Each row is followed by its class.
[ 19  18  -1  51  15  40  26   6   7   5 -31   8  -8   6  -3  -9 -41 -58
 -47 -33  18  19 -12 -41 -51 -38   5 -22 -16 -69 -62   5   9   5 -13] | j_561
[ 22  42  -7 -49 -54  69  16 -62  -3   4  21  12  -5   0  -9 -35   5 -16
 -31 -10  47 -17  16  70  33 -39  10  -9 -82   6  -2  85  16   9 -29] | j_890
[-35 -60   3  46  30  47  31  27 -27  -1  29 -16 -11 -24 -15 -29 -32  -2
  -8 -26   6 -41  -6 -48 -19  58  10 -39   9 -26 -60 -24  16 -24  44] | j_644
[-44 106  17  -7  56 -19  -7  28  30  21 -21 -46  34  13  -7  -2 -74   0
 -70  12   0  99 -12   2 -50 -29  10 -11  21 -63  12  10   3  13 -21] | j_918
[-60 -51   6  34   3  30  43  19 -30  -9  45 -23  -9 -12 -11 -41 -22  -8
 -10 -25  16 -25 -17 -27 -38  59  -4 -37  18 -38 -42  -5  23 -14  42] | j_890
[ 11   2  -3  40  30  63  26  23  13  12 -26   9 -26   5  -6 -10 -44 -49
 -41 -25   3  24  -6 -34 -27 -59   5 -25  -1 -72 -46   2 -13 -21 -14] | j_363
[-21 108  14   9  54 -12 -14  15  49  24 -15 -28  37  28   4  48 -59   3
 -78  -4  14  90  -9  -5 -31 -16  27 -12  15 -42  18   9  -9  26 -12] | j_644
[-35 -58  16  40  23  44  47  28 -20   6  23 -24 -10 -13 -17 -35 -35  -9
 -16 -17  10 -41 -13 -47 -28  60  15 -40   9 -35 -65 -10  23 -14  49] | j_836
[ -2  56  -1 -21 -62  58  16 -40 -13   1   8  30 -16  -1  -2 -27 -11 -13
 -23   4  34 -24  17  61   9 -17  -3 -12 -78   9   3 108   4   1 -33] | j_836
[  1  60  -9 -16 -58  46   9 -36 -18  -5  11  29  -8  -8   2 -27  -5 -11
  -6  -8  24 -23  16  55   8 -19  -7 -16 -77  13  15 100   3  -3 -46] | j_644
[-26 106  21  -7  42  -7  -1  15  42  38 -25 -38  36  23  -8  28 -64   4
 -69   1  12  86  -1   6 -35 -22  23  -6  10 -45  16   9  -5  34 -14] | j_918
[ 19  36  32  25 -42 -50 -24 -16   0 -37   1   4  13  39  46  61  -6 -45
 -36  17  30  14  46  62  -9 -21  -5 -27 -21 -59  44  13  -7  18 -27] | j_836
[ 18  48  -8 -52 -52  57  16 -55  -2   1  12  15  -6 -17  -6 -26   3 -22
 -42 -12  41  -8   7  65  28 -29  11 -14 -79  -6   1  80  16  13 -36] | j_561
[ 12   7 -12  38  20  62  15  16   9  13 -21  -7 -21  10 -12  -7 -45 -41
 -44 -12  -5  20  -8 -43 -28 -52   8 -23 -10 -66 -43  -5  -4  -9 -13] | j_847
[ 28  16 -11  50  19  26  23  19   0   9 -28  20  -2  15   5 -10 -34 -63
 -42 -38  24   8 -17 -39 -49 -45   5 -15 -15 -59 -61   1   3   2 -18] | j_644
[ -1  60  16 -39 -42  54  16 -41 -11 -10  -6  29 -13  -6 -26 -25   5 -21
 -25  -5  29 -18   5  67  -1 -40  18  -8 -70  -9  -9  80  14  12 -23] | j_565
[ 34  38  26  39 -14 -48 -36 -22   7 -32 -11   4  13  42  39  54   7 -30
 -12  -2  19  15  40  42 -34 -41   0 -22 -31 -59  43   3 -26  36 -38] | j_644
[ 27  37  30  32 -24 -50 -38 -26  17 -30  -8  -3   2  49  40  46   9 -26
 -10  -1  16  19  47  46 -32 -44   4 -22 -23 -64  51  13 -18  46 -31] | j_890
[ 16   6  -7  39  11  33  39  17   1  18 -28   7  -1   6  -6 -25 -36 -66
 -45 -33  22  13  -7 -25 -47 -53   1 -13   0 -67 -58   1  10   0 -13] | j_918
[  5  56 -12 -28 -66  50  12 -38 -10  -1  16  29 -14  -5  -2 -43  -3  -2
 -14  12  22 -25  13  60  15 -14  -8 -16 -71  20   7 111  11  -3 -35] | j_836
[  1  15  -2  35  14  46  26  21   5  18 -21  -6 -22   4  -1  -3 -40 -44
 -39 -12  -4  18 -12 -32 -27 -51   7 -27  -6 -65 -34   3  -1  -2 -14] | j_847
[  5   4  -8  32  26  62  25   6   8  10 -31   4 -18  -5 -14  -4 -47 -43
 -46 -17  -7  29 -18 -45 -21 -52   6 -23  -3 -64 -51  -6  -9 -17 -17] | j_561
[-40 -60   5  41  20  50  41  32 -24   3  38 -30 -19 -16 -10 -38 -31  -3
   2 -27  -3 -41   3 -38 -30  54  11 -39  21 -36 -51 -16  23  -9  44] | j_847
[  6  54 -17 -24 -70  54  11 -35 -21  -2  22  20 -25 -11  -1 -37   5  -7
  -4  -4  17 -28  20  70   4 -21  -9 -23 -82   0  25  96  16  12 -42] | j_847
[-63 -61  12  38  -5  43  52  -2  21 -11   8 -24 -16 -10 -29 -27 -23 -10
 -12 -15  28 -22  -1 -35 -31  44   2 -32  20 -33 -47  17  11 -25  41] | j_363
[ 25  44  31  28 -16 -34 -29 -36  18 -27 -22  -9  10  28  31  49  -2 -25
  -9  -4  11  24  43  46 -29 -40   3 -27 -36 -65  50   1 -13  39 -38] | j_561
[-34  91   7 -17  39   7   0  27  39  36 -18 -10  21  32  -4  17 -80   7
 -80   3  20 108  12  22 -38 -12   7  -3  33 -57  15   7 -25  21 -30] | j_363
[-20 110  27  -4  46  -9  -6  24  60  25 -24 -27  24  29  -9  46 -50   5
 -75   3   8 104 -12   1 -30 -19  24   0  12 -42  16  11  -2  30 -10] | j_363
[-57 -47  12  35   1  35  48   2   8 -14  -2 -27  -5 -14 -27 -17 -23 -11
 -14  -9  17 -24  -9 -35 -22  44   0 -37  18 -31 -51  -5   7 -23  44] | j_565
[-63 -43   6  29  11  41  38  15 -23  -9  30 -15  -2 -27 -16 -39 -31 -13
 -21 -20  27 -23 -10 -23 -31  54  -2 -45  10 -45 -41 -11  16 -13  40] | j_565
[  0  43  27  19 -36 -58 -19  -7 -13 -45  22   4   5  51  42  63   1 -29
  -8   5  15   5  53  64 -13 -25  -4  -7 -25 -36  49  16  -7  26 -41] | j_890
[-38 111  17  -9  52 -10  -1  34  33  24 -18 -42  29  10  -1   1 -74  -6
 -73   9  -2  97 -10   9 -44 -29   8 -15  17 -59   9  12   1  14 -23] | j_918
[-38  89   9 -17  45  -8   3  13  39  33 -26 -27  30  31  -4  19 -82  10
 -73   2  24 103   6  18 -32 -14  10 -10  28 -50  18  -1 -19  37 -28] | j_565
[-51 -59   4  43  29  43  31  28 -20 -10  35 -14 -13 -17 -16 -38 -28  -1
  -4 -26   5 -45  -9 -55 -37  55  16 -34   9 -25 -65 -16  15 -19  40] | j_644
[-31 114  15  -5  60 -15 -11  16  41  10 -20 -38  33  10  -3   9 -70  -7
 -83  11   4 103 -19   2 -45 -24  18 -23  21 -65   9  18   1   7 -22] | j_561
[-43 -63   6  35  25  67  49  36 -23   1  30 -22  -6 -27 -23 -45 -27 -15
 -11 -30   9 -46 -10 -43 -20  48  18 -37   5 -36 -53 -20  26 -35  43] | j_288
[ 19  33  37  27 -28 -55 -28 -27   6 -25 -13   7   7  36  46  48   9 -21
  -8  19  19   6  43  61 -25 -29  -5 -25  -7 -53  42   3 -21  30 -16] | j_836
[ 15   0   8  32  31  68  32  25   1  13 -27   4 -14   1   9   5 -40 -50
 -38 -36   7   7 -17 -37 -24 -65   3 -13   1 -59 -54  -3   9  -9   8] | j_288
[ 11  31  33  17 -20 -40 -16 -17  16 -27 -16   1   7  25  39  47   9 -29
  -3  -1  18  20  43  73 -16 -42  -7 -17  -5 -57  50  -6 -17  19 -25] | j_288
[  3  58   6 -29 -53  62  13 -30  -8   1   8  23 -19  -8 -16 -26  13 -22
 -29  -1  19 -19   8  59   0 -32  19  -7 -73 -11  -1  87  12  13 -25] | j_847
[ 15  33  19  34 -13 -62 -22 -21  13 -27  -9   5  13  23  47  54  16 -26
   4  -9  20  14  39  66 -23 -25 -12 -21 -12 -51  50  -9 -24  30 -26] | j_644
[  7  54  14 -28 -49  54  14 -34 -11  -8  10  30 -19   3 -15 -21  10 -27
 -28 -17  25 -20  11  61   3 -37  22   3 -76  -1   1  97  22  13 -26] | j_890
[  1  53   1 -30 -58  55  18 -24 -11  -1  12  37 -22  -8  -8 -29   6 -11
 -15   1  28 -25  21  66  11 -22   0 -10 -78  10  11 100   5   1 -38] | j_363
[ 13  38  -8 -43 -61  71  20 -60   2   5  29   6  -8   0  -2 -33   5 -23
 -45 -15  51 -21  15  61  35 -36  17 -19 -87   2   7  86  15   4 -34] | j_890
[-58 -46  15  33   9  43  44  24 -17  -6  33  -6 -15 -28 -19 -48 -18 -13
 -16 -17  22 -20 -15 -24 -39  51  -2 -37  13 -38 -50   2  26 -22  42] | j_363
[  5  28  25  18 -46 -46 -12 -14 -11 -42  24   1  15  53  37  60   0 -33
 -19   7  19  15  53  63  -8 -22 -10  -7 -14 -45  42   6  -8  22 -38] | j_890
[ 16  31  24  27 -28 -48 -29 -27  18 -25  -9  -5   3  32  41  43   9 -28
  -3   8  21  14  54  69 -30 -37  -5 -25 -11 -62  54  -7 -16  36 -26] | j_847
[ 19   4 -18  42  32  51  20  19  13  11 -19   4 -17   6   6   8 -41 -46
 -45 -29   5  11 -15 -45 -16 -52   6 -29 -15 -55 -47  -4 -16 -11 -16] | j_644
[  7  62  -7 -27 -54  46   5 -37 -16  -3  15  30 -11  -8   5 -27  -5 -12
 -11 -12  29 -23  11  58   9 -23  -2 -18 -79  16  14  99   8   4 -44] | j_644
[-56 -56   5  36  -3  37  48   6  13 -15  29 -19 -18   0 -20 -15 -16 -17
 -16 -20  20 -28  -7 -32 -23  41   9 -28  17 -22 -56   6  12 -15  41] | j_890
[ 37   5  -5  46  15  45  38  20   6  17 -43  20 -12  12  -7  -5 -31 -54
 -40 -30  18  20 -11 -34 -37 -50  -9  -4   2 -59 -67   1   5  -5  -3] | j_363
[  2  31  23  21 -39 -46 -12 -16 -13 -48  22   5  13  33  35  57   0 -35
 -20  12  17  12  45  55 -14 -17 -10 -20 -24 -44  40  13  -9  20 -47] | j_561
[  9  34  31  22 -36 -42 -13 -14 -10 -39   1  16  11  33  27  61 -10 -42
 -12   9  19  10  52  59 -16 -17  -8 -15 -30 -34  38  -5 -10  15 -51] | j_561
[-51 -66   9  32  26  65  51  31 -20  -2  31 -21  -8 -26 -29 -54 -30 -12
 -17 -25  16 -36  -8 -35 -24  48  15 -31  10 -33 -60 -15  28 -34  41] | j_288
[ 13  -1   1  34  24  56  29  20  17  13 -34  -2 -22   7 -12  -3 -41 -45
 -45 -21   3  26 -16 -46 -19 -51   7 -18  -5 -61 -48  -2  -7 -22 -10] | j_363
[-48 -65   8  19  26  60  54  34 -18   1  27 -27 -10 -24 -22 -37 -31  -4
 -16 -22   7 -35 -12 -35 -11  41  12 -28  15 -29 -56 -19  29 -27  42] | j_288
[ 27  49  36  31 -20 -39 -36 -26  19 -18 -21   1   0  46  40  32 -11 -24
 -27   7  21  23  46  45 -41 -40   9 -28 -23 -68  39  21 -20  40 -33] | j_836
[-38 112   9  -6  50 -16   2  19  35  17 -30 -33  27  18 -10  15 -78  -3
 -82   4   3 104 -14   9 -53 -18  12 -16  18 -67  12  12  -4  13 -34] | j_561
[-73 -46   6  25  -2  36  40   4 -20  -8  50 -30  -6 -20  -5 -56 -21  -3
 -19 -15  27 -22 -11 -22 -30  54  -1 -44  14 -44 -46   6  24 -13  43] | j_890
[ 27  29  41  36 -30 -49 -19 -19   6 -19 -17   2   8  36  47  50   2 -29
 -10  10  14  17  48  58 -17 -21  -9 -24 -14 -53  48   1 -20  27 -26] | j_836
[  4   7  -6  29  27  62  34  22   4  15 -15 -11 -12  -1  -9 -10 -47 -49
 -49 -18  -1  14  -5 -36 -16 -60   6 -19 -14 -63 -54   5  -5 -13 -15] | j_918
[ 17  42 -12 -59 -60  70  24 -49 -15  14  25  10  11 -17  -8 -39   2 -26
 -51 -13  52 -17  15  72  31 -32   5  -9 -73 -11   2  84  18  13 -26] | j_918
[ 21  24  26  20 -30 -39 -15 -25  18 -26 -10   1  14  29  35  44  19 -25
  -7   6  26  10  40  62 -10 -41  -7 -17 -13 -43  48   0 -10  22 -25] | j_288
[-37 -63   5  31  20  53  49  19 -24  -1  21 -28  -6 -15 -23 -23 -31  -1
 -10 -30   9 -42  -4 -39 -18  51   7 -41   7 -34 -50 -31  17 -10  45] | j_565
[-53 -56  21  46 -15  33  49 -11  10  -7  19 -33 -14  -1 -20 -22 -18 -11
  -6 -16  24 -27  -4 -36 -19  48   9 -39  11 -20 -44  14  12 -19  38] | j_890
[  8   2  -3  37  29  64  35  23   9  10 -19   4 -23   5  -8  -3 -32 -43
 -46 -20   0  27 -15 -38 -20 -60   0 -12  -8 -63 -60  -5  -8 -17 -10] | j_363
[ 16  53  11 -38 -46  59  15 -33 -15  -1   3  33 -17  -3 -13 -24   3 -21
 -37  -1  25 -28   6  61   9 -33  21  -4 -72  -6 -17  89  19   9 -18] | j_836
[  2  48  10 -32 -44  56  22 -32  -6 -12  15  25 -25   2 -20 -18  15 -24
 -24 -12  16 -21   2  60   7 -44  20  -3 -71  -5 -11  86  20  11 -24] | j_890
[  9   9  -4  38  29  53  28  18  11   8 -36   2 -16   3 -12  -3 -37 -38
 -36 -12  -6  18 -14 -39 -20 -52   0 -23 -13 -55 -54 -17  -9  -8  -9] | j_565
[  3  32  23  18 -37 -46 -14   5 -23 -27  18  14   9  31  39  48  -8 -38
 -14   1  17  12  58  64 -16 -19 -13  -6 -15 -37  44   2 -14  23 -43] | j_918
